Below are the code and all the weights of a small trained network. Each question names an input and a class and asks about switching units off, where a switched-off unit gives its printed mean instead of its output.

import numpy as np


def w(rows, s, z=0):
    codes = np.array(rows[::2]) - 128.0
    scale = np.full(codes.shape[1], s)
    scale[-1] = z or s
    return codes * scale


def f(y):
    return np.maximum(y, 0)


def log_softmax(a):
    a = a - a.max(-1, keepdims=True)
    return a - np.log(np.exp(a).sum(-1, keepdims=True))


def net(x, mask):
    res = np.array(x, float).reshape(1, 5) / 4 @ E
    y = f(res @ A[0][:, :-1].T + A[0][:, -1])
    res = res + np.where(mask, y, B[0][:, -1]) @ B[0][:, :-1]
    return log_softmax(res[-1] @ U[:, :-1].T + U[:, -1])


A, B = {}, {}
E = w([
[180,172,173,170,72,231,75],'x0',
[41,154,13,115,44,173,135],'x1',
[50,27,176,202,128,172,150],'x2',
[89,82,170,42,87,106,6],'x3',
[163,86,41,168,201,160,38],'x4',
],0.011)
A[0] = w([
[189,202,75,241,133,162,229,2],'N0',
[69,82,115,72,149,47,110,83],'N1',
[146,181,161,165,82,207,96,45],'N2',
[63,14,152,201,121,164,162,75],'N3',
[134,140,175,97,95,152,201,27],'N4',
[74,159,36,138,82,170,175,78],'N5',
[110,76,131,178,111,144,166,40],'N6',
[140,133,93,114,96,123,120,56],'N7',
[203,167,157,143,58,179,82,56],'N8',
[192,240,104,48,145,104,120,90],'N9',
[126,104,60,132,184,67,226,80],'N10',
[154,89,57,165,197,138,62,24],'N11',
[159,91,155,94,54,161,67,43],'N12',
[51,162,48,97,78,172,158,77],'N13',
[63,63,172,144,139,190,138,102],'N14',
[179,185,144,185,114,237,158,94],'N15',
[92,196,184,117,79,121,209,122],'N16',
[82,123,82,100,71,148,114,56],'N17',
[105,77,146,176,103,122,144,44],'N18',
[137,148,144,129,100,133,205,71],'N19',
[102,175,221,118,57,63,201,54],'N20',
[108,59,153,49,39,126,22,13],'N21',
[134,134,162,141,95,174,92,159],'N22',
[150,127,158,149,102,194,114,90],'N23',
[119,132,119,193,140,135,169,57],'N24',
[222,108,250,123,232,99,162,48],'N25',
[181,110,39,191,197,169,130,144],'N26',
[228,205,46,77,94,56,129,30],'N27',
],0.013,0.011)
B[0] = w([
[159,159,237,34,125,57,101,251],'N0',
[113,69,81,100,120,45,162,195],'N1',
[110,58,76,124,155,104,149,192],'N2',
[79,195,145,166,169,170,172,223],'N3',
[122,132,108,77,142,150,74,164],'N4',
[209,67,169,182,94,182,126,236],'N5',
[122,160,146,130,198,135,142,163],'N6',
[139,125,139,158,173,127,126,141],'N7',
[87,75,87,132,120,108,164,187],'N8',
[75,201,164,188,177,155,192,217],'N9',
[91,38,109,93,109,9,169,214],'N10',
[103,122,78,98,124,184,44,184],'N11',
[110,101,163,97,124,89,126,171],'N12',
[201,72,118,185,112,176,151,235],'N13',
[101,223,145,149,156,157,172,199],'N14',
[95,69,105,96,122,54,175,233],'N15',
[118,164,69,124,100,139,51,223],'N16',
[189,93,138,152,119,151,134,184],'N17',
[114,135,129,115,189,177,148,156],'N18',
[127,155,144,87,133,123,67,175],'N19',
[103,123,60,102,124,165,46,212],'N20',
[174,169,218,30,119,80,115,210],'N21',
[116,111,88,162,120,80,144,190],'N22',
[108,87,87,144,140,104,149,175],'N23',
[143,150,180,67,145,127,147,167],'N24',
[229,49,143,211,84,202,142,235],'N25',
[119,183,86,102,87,132,48,230],'N26',
[73,170,156,151,203,204,175,213],'N27',
],0.012,0.018)
U = w([
[254,74,154,166,125,186,163,109],'0',
[44,192,163,140,196,176,214,107],'1',
[153,134,215,42,140,50,127,146],'2',
[60,43,82,104,148,40,197,112],'3',
[95,143,72,90,138,177,8,104],'4',
[125,194,108,203,51,38,145,252],'5',
],0.0096,0.025)

Each question gives the input, the list of numbers given to net, and the class t.
The units are the neurons (one row each of A and B). Each row of codes is followed by its name. A weight is (code - 128) times the scale printed after its matrix; where a second scale follows, it is the last column's (A, B and U).
mask holds one flag per neuron, in row order. A switched-off neuron (its flag False) gives its mean, the last column of its row in B, instead of its output. The means were averaged over made-up inputs and are rounded, as every weight is.
A unit's drop is (log p(t) with every unit on - log p(t) with that unit switched off) / (log p(t) with every unit on - log p(t) with every unit switched off).
The circuit of an input: a set's keep is (log p(t) with only the set's units on - log p(t) with every unit switched off) / (log p(t) with every unit on - log p(t) with every unit switched off). Starting from the 12 units with the biggest drops (on a tie, the unit counted first), units are removed one at a time, each time the one whose removal leaves the highest keep (on an exact tie, the one counted first), for as long as the keep stays at least 0.8.
units of the circuit, in order: the units of the circuit, biggest drop first
unit that matters most: the unit with the biggest drop
k most important neurons: the k neurons with the biggest drops, biggest first
drop when u is switched off: that unit's drop, to one decimal
input [7,-6,5,-4,-4], class 3: unit that matters most -> N15
input [-2,-4,-2,-5,7], class 4: 2 most important neurons -> N26, N11
input [-4,-2,0,-7,7], class 2: 4 most important neurons -> N0, N10, N20, N16
input [7,4,6,-6,5], class 3: 2 most important neurons -> N15, N2
input [2,3,-6,-2,4], class 1: 2 most important neurons -> N27, N9
input [-3,-5,-8,1,5], class 1: 2 most important neurons -> N9, N27
input [8,2,8,-5,1], class 1: 2 most important neurons -> N3, N14
input [-5,-5,-5,-2,0], class 0: 3 most important neurons -> N25, N3, N15
input [1,6,-3,-7,4], class 2: 3 most important neurons -> N0, N25, N26
input [4,2,5,-6,7], class 4: 4 most important neurons -> N26, N11, N21, N10
input [6,-2,5,-8,-8], class 2: 2 most important neurons -> N0, N15
input [-7,-1,-4,1,-8], class 4: 2 most important neurons -> N20, N16
input [4,0,0,2,-5], class 4: 2 most important neurons -> N10, N20
input [-1,3,4,-6,-8], class 4: units of the circuit, in order -> N20
input [-7,4,7,6,-5], class 1: 4 most important neurons -> N3, N14, N0, N15
input [7,-8,2,7,-2], class 0: drop when N25 is switched off -> 7.3
input [-6,8,-3,-5,-3], class 0: drop when N5 is switched off -> 0.6
input [3,-7,0,-2,-7], class 0: drop when N13 is switched off -> -0.1
